Here is a tiny trained network, its code and every weight. The questions are about switching its units off for an input and a class, where a switched-off unit gives its printed mean instead of its output.

import numpy as np


def w(rows, s, z=0):
    codes = np.array(rows[::2]) - 128.0
    scale = np.full(codes.shape[1], s)
    scale[-1] = z or s
    return codes * scale


def f(y):
    return y / 2 * (1 + np.tanh(0.7978845608 * (y + 0.044715 * y**3)))


def log_softmax(a):
    a = a - a.max(-1, keepdims=True)
    return a - np.log(np.exp(a).sum(-1, keepdims=True))


def net(x, mask):
    res = np.array(x, float).reshape(1, 5) / 4 @ E
    y = f(res @ A[0][:, :-1].T + A[0][:, -1])
    res = res + np.where(mask, y, B[0][:, -1]) @ B[0][:, :-1]
    return log_softmax(res[-1] @ U[:, :-1].T + U[:, -1])


A, B = {}, {}
E = w([
[129,125,129,130,124],'x0',
[196,147,211,201,202],'x1',
[122,153,198,2,174],'x2',
[241,63,54,81,158],'x3',
[195,210,156,115,12],'x4',
],0.0064)
A[0] = w([
[75,87,78,71,72,95],'neuron 1',
[82,68,116,143,193,115],'neuron 2',
[185,141,191,182,183,104],'neuron 3',
[215,105,75,94,155,113],'neuron 4',
[181,121,201,177,168,97],'neuron 5',
[182,166,160,150,31,108],'neuron 6',
[40,172,175,153,120,137],'neuron 7',
[66,93,105,142,207,97],'neuron 8',
[183,137,188,188,172,109],'neuron 9',
[133,102,63,255,83,96],'neuron 10',
[230,62,103,74,135,118],'neuron 11',
[83,54,140,122,193,116],'neuron 12',
[75,107,65,99,112,254],'neuron 13',
[51,158,182,151,113,117],'neuron 14',
[45,184,171,161,124,122],'neuron 15',
[82,127,45,115,93,140],'neuron 16',
[146,110,81,213,85,115],'neuron 17',
[66,89,92,168,199,132],'neuron 18',
[204,139,175,198,173,117],'neuron 19',
[40,152,198,142,114,117],'neuron 20',
[86,127,56,78,67,163],'neuron 21',
[197,186,177,95,45,99],'neuron 22',
[122,113,128,170,175,111],'neuron 23',
[101,156,211,18,159,94],'neuron 24',
[56,79,129,136,201,131],'neuron 25',
[155,139,166,16,163,102],'neuron 26',
],0.0073,0.0061)
B[0] = w([
[69,80,182,91,96,159],'neuron 1',
[174,174,112,78,81,171],'neuron 2',
[47,97,153,94,56,183],'neuron 3',
[121,56,60,202,82,184],'neuron 4',
[57,91,146,89,74,171],'neuron 5',
[177,188,81,65,126,190],'neuron 6',
[180,78,81,190,93,185],'neuron 7',
[160,165,90,66,80,166],'neuron 8',
[76,84,157,73,81,181],'neuron 9',
[50,209,134,141,255,202],'neuron 10',
[134,55,69,214,126,204],'neuron 11',
[174,188,104,85,118,174],'neuron 12',
[155,116,191,141,121,254],'neuron 13',
[164,70,83,180,95,167],'neuron 14',
[174,78,58,175,102,178],'neuron 15',
[97,117,192,115,131,172],'neuron 16',
[85,186,132,132,184,178],'neuron 17',
[173,173,124,88,118,187],'neuron 18',
[78,92,171,99,93,197],'neuron 19',
[153,84,79,191,111,176],'neuron 20',
[105,109,190,124,135,200],'neuron 21',
[146,205,82,83,111,198],'neuron 22',
[127,139,146,96,120,144],'neuron 23',
[52,167,95,193,226,194],'neuron 24',
[182,164,95,83,109,188],'neuron 25',
[77,146,99,210,207,186],'neuron 26',
],0.008,0.0051)
U = w([
[165,112,173,140,136,255],'0',
[172,23,40,217,94,78],'1',
[31,200,119,162,254,93],'2',
[217,214,92,9,70,77],'3',
[39,41,245,62,55,70],'4',
],0.0091,0.012)

Each question gives the input, the list of numbers given to net, and the class t.
The units are the neurons (one row each of A and B). Each row of codes is followed by its name. A weight is (code - 128) times the scale printed after its matrix; where a second scale follows, it is the last column's (A, B and U).
mask holds one flag per neuron, in row order. A switched-off neuron (its flag False) gives its mean, the last column of its row in B, instead of its output. The means were averaged over made-up inputs and are rounded, as every weight is.
A unit's drop is (log p(t) with every unit on - log p(t) with that unit switched off) / (log p(t) with every unit on - log p(t) with every unit switched off).
The circuit of an input: a set's keep is (log p(t) with only the set's units on - log p(t) with every unit switched off) / (log p(t) with every unit on - log p(t) with every unit switched off). Starting from the 12 units with the biggest drops (on a tie, the unit counted first), units are removed one at a time, each time the one whose removal leaves the highest keep (on an exact tie, the one counted first), for as long as the keep stays at least 0.8.
units of the circuit, in order: the units of the circuit, biggest drop first
unit that matters most: the unit with the biggest drop
top k neurons: the k neurons with the biggest drops, biggest first
drop when u is switched off: that unit's drop, to one decimal
input [-5,2,7,5,4], class 2: units of the circuit, in order -> [neuron 26; neuron 24]
input [5,5,2,-2,8], class 3: top 2 neurons -> [neuron 22; neuron 6]
input [2,1,6,6,2], class 1: top 4 neurons -> [neuron 11; neuron 4; neuron 10; neuron 17]
input [-3,3,-7,0,0], class 2: units of the circuit, in order -> [neuron 10]
input [-1,-2,6,-3,6], class 2: top 2 neurons -> [neuron 24; neuron 26]
input [-7,-8,0,7,-1], class 4: units of the circuit, in order -> [neuron 1; neuron 21]
input [1,-7,-2,5,5], class 4: units of the circuit, in order -> [neuron 1; neuron 21]
input [1,8,4,-7,2], class 4: top 3 neurons -> [neuron 3; neuron 9; neuron 5]
input [7,-7,-8,4,1], class 2: top 2 neurons -> [neuron 10; neuron 17]
input [0,7,4,8,2], class 1: units of the circuit, in order -> [neuron 11; neuron 4]
input [4,5,-5,4,-3], class 2: top 3 neurons -> [neuron 10; neuron 17; neuron 7]
input [3,-8,-5,2,6], class 4: top 3 neurons -> [neuron 1; neuron 21; neuron 16]
input [2,1,8,-6,2], class 2: top 2 neurons -> [neuron 24; neuron 26]
input [-6,8,7,-4,-3], class 4: unit that matters most -> neuron 3
input [6,-8,-5,-8,0], class 1: top 2 neurons -> [neuron 7; neuron 15]
input [-1,7,-5,0,-3], class 4: drop when neuron 5 is switched off -> 0.1
input [6,-5,-3,-8,-3], class 1: drop when neuron 9 is switched off -> 0.0
input [-1,-1,-7,6,1], class 2: drop when neuron 10 is switched off -> 0.7
input [8,-5,6,7,6], class 0: drop when neuron 15 is switched off -> 0.2
input [6,6,8,3,-4], class 2: unit that matters most -> neuron 24
